[  1  29   3  15  -2 -19  -5  -1  -5 -20  -1 -21 -11   8  -8 -37  -1   8
  -1  20  -9   5   7  11  -2  17  -7  -5  -1  -2   3  -6 -17  -6 -10  -1
  -7  11] : 1
[ -6   7  15 -28   3   2  -6   4   5 -29   0   0  14  -3  10 -49   3   0
  -2 -17   8  13  -4  -4   6  25  -5   4   2   9 -18  15   0 -12  -8  -6
  -3 -15] : 1
[  0   2  -3   2  26   7  -4   4  22  10   0  11  -5   4 -13  16  -5  -5
   4 -13  -5  13 -10   9  12 -71  -8  -9 -11  -5  -6   0  -7  -4   0   3
  -3  -5] : 0
[  2  48  -4   6  -4   1  -1   1   1   3   4   8 -17   3   2  11   3   4
   2 -12  -4   7  -4  -3  -4 -41   1  -2   8 -11  14   0  -1   9   6  -2
 -23  -6] : 0
[ -8 -26   2 -11   7   2   1   8  -6 -11   2   3  10  -1  -1   3   1   6
 -10  -6   0   5 -16   3  27 -60   0  -5   0   0   5  -3 -10 -18  -5   1
  -2  -2] : 0
[  0  15   4   1   5  -6 -15  -4  11 -13  -7   1   6  -4  11 -24  10  12
   8 -10  -4  13 -12   7 -10 -20  -2   1   3  -4  -2  11  -1 -19   8  -1
  -9 -16] : 1
[  2  14  -4  -3  -6   0   4  -6  -4  -2   0  -5  38  -7   5 -22   7   2
  -5  30  -2  16   8  17 -14 -10   4 -16   4   3  -2   3 -12 -29  14   0
  -5   7] : 1
[  0  14   3   0   8   4  -8 -11  -8   4  -3  -6  29 -15  -4 -19   6   3
  30  28  -7  12  19   9   0 -22  10  -1 -10  -1  -5   1 -10 -48   3   8
  13  -1] : 1
[  9 -20  -3   0   2   4  -3  -2  -2 -12   0  -6  -8   3 -12  -3  -5  -4
   4   4  -2   9   5   7  13 -54  -3  -2   6  -1   7  -4  -2 -16  -3  -5
  -2  -2] : 0
[-10  35   4   6   2  -6  -4  -2  -1 -15 -10   3  -7  -2   5 -12   7  14
   1   4   0   5  14   0  -1 -10   6  -7   2   2   4   3  -8   5   8  -9
  11   4] : 1
[ 15  14   3   5   6  -1  -2   0  -5   5   3  -8   4  -4  -5  -4  -3   5
  -8   5   2  12   7   3  -3 -40  -2 -11  11  -6   9   8 -13 -10  -9  -2
  -3   2] : 1
[  1 -20   3   7   3  -1   0  11   1 -13  -2   2 -31  18  -8  16  -3  -3
   3 -15  -3   4 -31  11  -4 -68 -16 -14  -3  -4   3  -7   0   6  -2   0
  -9  -9] : 0
[ -1  37   3  -8   9   8   3 -15   5 -20  -4   6  66 -13   1 -59   3   9
 -21  33  -1  19   1   4  -1   1  15  -9   7  -5 -23  16 -24 -46  11   0
  16   4] : 1
[ -8  14   4  -2   8  -6   1   2  -4 -12   1   4  32   6  -5 -13   0   4
  -5  14  -1   8 -54   9  -6 -32   0 -11   5   8  -5   3 -18   9  -7  -2
   3  -2] : 1
[  2  -7 -12   8  -7 -10   8   7   4   3   2   3 -21  14 -17  10  -1   0
   2   1   7  -6  -2   9   2 -13  -8  -8   1  -5   8   1  -5   8  -2   3
  -8   0] : 0
[  9 -37  -8  -6  15  -2   3   1  -1   0   1  -3   8  -6 -16  32   3 -10
   3   3   9   0 -15   5  15 -65  -3  -8   5  -5  13   1   3 -23  -9   2
 -11  -7] : 0
[  0   8   1  -6  11  -8  -6  -1  -2  -8  -6 -11 -11   4 -10  -6  -5   4
   8  16 -14  -4  17   4   1 -46 -15   0  -2   5   7   4 -19 -14  -7   1
   1  20] : 1
[ -2 -19  -5  -1  -7  -6 -10   5   2 -39  -3   3  16   1   8  -2   4   7
  -3  12  -1   2 -17   8  -5   1   7 -10   9  -4   9   8 -12  10   2  -6
  -2 -11] : 1
[  8 -16   3  -2  -7   1  -2  -1  14 -21  -3  -4  17  -9  -1 -19   2  13
  -4  14  -2   9   5   5   5  25  -7   6   0  -4 -11   5  10  -5   2 -13
  -2 -11] : 1
[  0  36  22 -14   9   0  -1   0 -11   6  -4   1   2 -14  -8  -2   4  -6
   4   1   3   7 -14   3 -15 -49  -7  -3   0   0  -9  -4 -14   6 -10   6
   4  -1] : 0
[  6 -10   0   7   9  10  -1   1  11   7  14   2 -18   4  -8   4   6  -6
   4  -9   7   9 -23   8   2 -71   4   5   2  -1  10  -7  -7 -18   2   4
 -14  -7] : 0
